Below is a small trained network, with its code and all its weights. Each question gives an input and a class and asks what happens when units are switched off, that is, made to give their printed mean instead of their output.

import numpy as np


def w(rows, s, z=0):
    codes = np.array(rows[::2]) - 128.0
    scale = np.full(codes.shape[1], s)
    scale[-1] = z or s
    return codes * scale


def f(y):
    return np.maximum(y, 0)


def log_softmax(a):
    a = a - a.max(-1, keepdims=True)
    return a - np.log(np.exp(a).sum(-1, keepdims=True))


def net(x, mask):
    res = np.array(x, float).reshape(1, 7) / 4 @ E
    y = f(res @ A[0][:, :-1].T + A[0][:, -1])
    res = res + np.where(mask, y, B[0][:, -1]) @ B[0][:, :-1]
    return log_softmax(res[-1] @ U[:, :-1].T + U[:, -1])


A, B = {}, {}
E = w([
[161,50,101,180,189,199],'x0',
[67,153,232,243,199,84],'x1',
[138,149,82,179,110,93],'x2',
[120,122,149,50,111,203],'x3',
[135,253,117,22,157,189],'x4',
[163,169,132,160,163,228],'x5',
[92,167,81,75,217,81],'x6',
],0.0055)
A[0] = w([
[175,167,142,192,45,158,181],'N1',
[142,117,139,138,212,217,121],'N2',
[164,131,24,84,126,125,224],'N3',
[140,56,177,187,110,114,213],'N4',
[126,240,151,3,123,147,187],'N5',
[76,129,144,229,224,84,253],'N6',
[235,137,134,62,140,235,222],'N7',
],0.0057,0.0035)
B[0] = w([
[94,31,189,109,80,66,182],'N1',
[251,168,1,75,155,184,175],'N2',
[169,82,95,37,110,143,208],'N3',
[133,76,194,76,99,82,218],'N4',
[100,15,225,80,56,64,238],'N5',
[152,139,186,123,155,61,255],'N6',
[137,80,115,66,111,153,233],'N7',
],0.0068,0.0061)
U = w([
[76,36,193,109,67,72,175],'0',
[109,255,156,167,227,99,109],'1',
[45,205,72,180,100,164,3],'2',
[176,130,28,93,126,153,171],'3',
],0.0086,0.0058)

Each question gives the input, the list of numbers given to net, and the class t.
The units are the neurons (one row each of A and B). Each row of codes is followed by its name. A weight is (code - 128) times the scale printed after its matrix; where a second scale follows, it is the last column's (A, B and U).
mask holds one flag per neuron, in row order. A switched-off neuron (its flag False) gives its mean, the last column of its row in B, instead of its output. The means were averaged over made-up inputs and are rounded, as every weight is.
A unit's drop is (log p(t) with every unit on - log p(t) with that unit switched off) / (log p(t) with every unit on - log p(t) with every unit switched off).
The circuit of an input: a set's keep is (log p(t) with only the set's units on - log p(t) with every unit switched off) / (log p(t) with every unit on - log p(t) with every unit switched off). Starting from all 7 units, units are removed one at a time, each time the one whose removal leaves the highest keep (on an exact tie, the one counted first), for as long as the keep stays at least 0.8.
units of the circuit, in order: the units of the circuit, biggest drop first
unit that matters most: the unit with the biggest drop
top k neurons: the k neurons with the biggest drops, biggest first
drop of u: that unit's drop, to one decimal
input [-1,4,3,-5,-3,6,2], class 1: unit that matters most	N5
input [4,6,4,0,-4,4,2], class 1: units of the circuit, in order	(N5; N7)
input [2,-8,-3,7,-3,-7,-4], class 3: units of the circuit, in order	(N5; N6)
input [7,0,-4,5,-1,5,-5], class 3: top 2 neurons	(N2; N5)
input [1,-6,5,3,7,-3,0], class 0: top 2 neurons	(N5; N2)
input [5,8,1,-2,-6,8,6], class 1: units of the circuit, in order	(N5; N6)
input [2,2,-8,-4,-4,7,4], class 1: units of the circuit, in order	(N5; N3; N1)
input [-7,-7,7,-2,7,7,-4], class 0: top 2 neurons	(N5; N1)
input [2,-1,-5,1,0,6,2], class 3: drop of N2	0.3
input [0,-4,3,-7,-1,-6,6], class 3: drop of N4	0.2
input [8,1,-7,4,2,4,-1], class 3: drop of N2	0.3
